Below is a small trained network, with its code and all its weights. Each question gives an input and a class and asks what happens when units are switched off, that is, made to give their printed mean instead of their output.

import numpy as np


def w(rows, s, z=0):
    codes = np.array(rows[::2]) - 128.0
    scale = np.full(codes.shape[1], s)
    scale[-1] = z or s
    return codes * scale


def f(y):
    return y / 2 * (1 + np.tanh(0.7978845608 * (y + 0.044715 * y**3)))


def log_softmax(a):
    a = a - a.max(-1, keepdims=True)
    return a - np.log(np.exp(a).sum(-1, keepdims=True))


def net(x, mask):
    res = np.array(x, float).reshape(1, 8) / 4 @ E
    y = f(res @ A[0][:, :-1].T + A[0][:, -1])
    res = res + np.where(mask, y, B[0][:, -1]) @ B[0][:, :-1]
    return log_softmax(res[-1] @ U[:, :-1].T + U[:, -1])


A, B = {}, {}
E = w([
[133,140,162,132,115,135,142,136,142,156,134],'x0',
[128,160,122,130,144,137,167,116,139,110,154],'x1',
[143,141,171,136,110,135,140,140,140,155,133],'x2',
[108,5,144,70,68,103,197,139,186,76,153],'x3',
[146,118,163,151,108,120,122,129,146,151,99],'x4',
[87,95,153,206,88,221,123,9,94,119,208],'x5',
[126,112,112,125,140,136,111,125,134,124,128],'x6',
[177,89,12,173,91,128,204,122,114,227,153],'x7',
],0.014)
A[0] = w([
[98,52,133,72,79,131,200,118,167,106,117,127],'neuron 0',
[88,100,160,186,64,187,110,2,63,116,181,159],'neuron 1',
[132,197,144,181,190,100,83,109,90,163,152,249],'neuron 2',
[156,68,73,139,80,83,192,134,143,148,156,112],'neuron 3',
[196,104,2,158,74,109,178,124,107,234,155,166],'neuron 4',
[139,32,169,97,94,101,183,146,162,63,156,177],'neuron 5',
[168,139,101,103,166,98,140,212,171,117,78,232],'neuron 6',
],0.01,0.011)
B[0] = w([
[127,76,91,153,59,100,168,128,241,155,217,201],'neuron 0',
[77,54,212,199,108,162,95,19,123,123,71,251],'neuron 1',
[166,113,202,138,168,116,100,146,42,140,90,216],'neuron 2',
[153,97,113,93,68,153,214,120,106,147,140,191],'neuron 3',
[122,182,71,236,65,225,185,163,68,196,145,238],'neuron 4',
[25,184,121,12,101,123,126,111,185,111,227,219],'neuron 5',
[130,172,64,98,113,120,123,255,118,131,133,214],'neuron 6',
],0.013,0.026)
U = w([
[201,142,196,81,225,74,85,230,84,107,56,254],'0',
[238,221,94,188,104,165,111,188,53,156,92,98],'1',
[74,182,135,64,114,63,100,170,174,83,168,158],'2',
[158,96,78,105,91,141,213,186,131,179,169,100],'3',
[186,69,232,164,190,128,23,56,95,67,109,141],'4',
[73,125,147,254,123,175,142,99,52,171,69,61],'5',
[40,83,183,108,102,139,83,28,188,55,152,102],'6',
[97,31,127,194,57,189,179,62,147,133,167,81],'7',
],0.0086,0.0065)

Each question gives the input, the list of numbers given to net, and the class t.
The units are the neurons (one row each of A and B). Each row of codes is followed by its name. A weight is (code - 128) times the scale printed after its matrix; where a second scale follows, it is the last column's (A, B and U).
mask holds one flag per neuron, in row order. A switched-off neuron (its flag False) gives its mean, the last column of its row in B, instead of its output. The means were averaged over made-up inputs and are rounded, as every weight is.
A unit's drop is (log p(t) with every unit on - log p(t) with that unit switched off) / (log p(t) with every unit on - log p(t) with every unit switched off).
The circuit of an input: a set's keep is (log p(t) with only the set's units on - log p(t) with every unit switched off) / (log p(t) with every unit on - log p(t) with every unit switched off). Starting from all 7 units, units are removed one at a time, each time the one whose removal leaves the highest keep (on an exact tie, the one counted first), for as long as the keep stays at least 0.8.
units of the circuit, in order: the units of the circuit, biggest drop first
k most important neurons: the k neurons with the biggest drops, biggest first
drop when u is switched off: that unit's drop, to one decimal
input [-8,2,-4,-3,-6,1,-5,-3], class 4: 2 most important neurons -> neuron 4; neuron 6
input [-5,-6,5,0,7,2,2,5], class 5: units of the circuit, in order -> neuron 0
input [8,-5,-6,0,-4,-1,0,2], class 1: units of the circuit, in order -> neuron 1; neuron 5
input [6,2,6,0,7,-3,-3,3], class 1: units of the circuit, in order -> neuron 0; neuron 1
input [3,-2,5,7,1,-8,-8,-1], class 2: 2 most important neurons -> neuron 5; neuron 4
input [-6,-5,7,1,-4,3,2,-1], class 6: 2 most important neurons -> neuron 4; neuron 2
input [-7,-4,6,0,-1,1,-8,1], class 5: 2 most important neurons -> neuron 0; neuron 5
input [3,8,4,0,8,-6,-4,-2], class 0: 3 most important neurons -> neuron 4; neuron 0; neuron 5
input [2,7,0,0,-7,8,7,6], class 5: 3 most important neurons -> neuron 4; neuron 5; neuron 0
input [7,1,-3,0,-7,1,8,2], class 5: 3 most important neurons -> neuron 0; neuron 5; neuron 6
input [-5,1,-5,8,2,6,1,0], class 6: 2 most important neurons -> neuron 5; neuron 4
input [-7,7,-7,0,-2,-7,5,3], class 1: 2 most important neurons -> neuron 5; neuron 0
input [-4,-8,-5,-2,6,-6,6,4], class 1: drop when neuron 3 is switched off -> 0.0
input [0,8,7,0,-3,-5,-2,-8], class 0: drop when neuron 4 is switched off -> 0.2
input [0,5,8,-4,4,7,4,-2], class 4: drop when neuron 4 is switched off -> 0.3
input [4,-5,-1,0,-2,3,3,8], class 5: units of the circuit, in order -> neuron 4
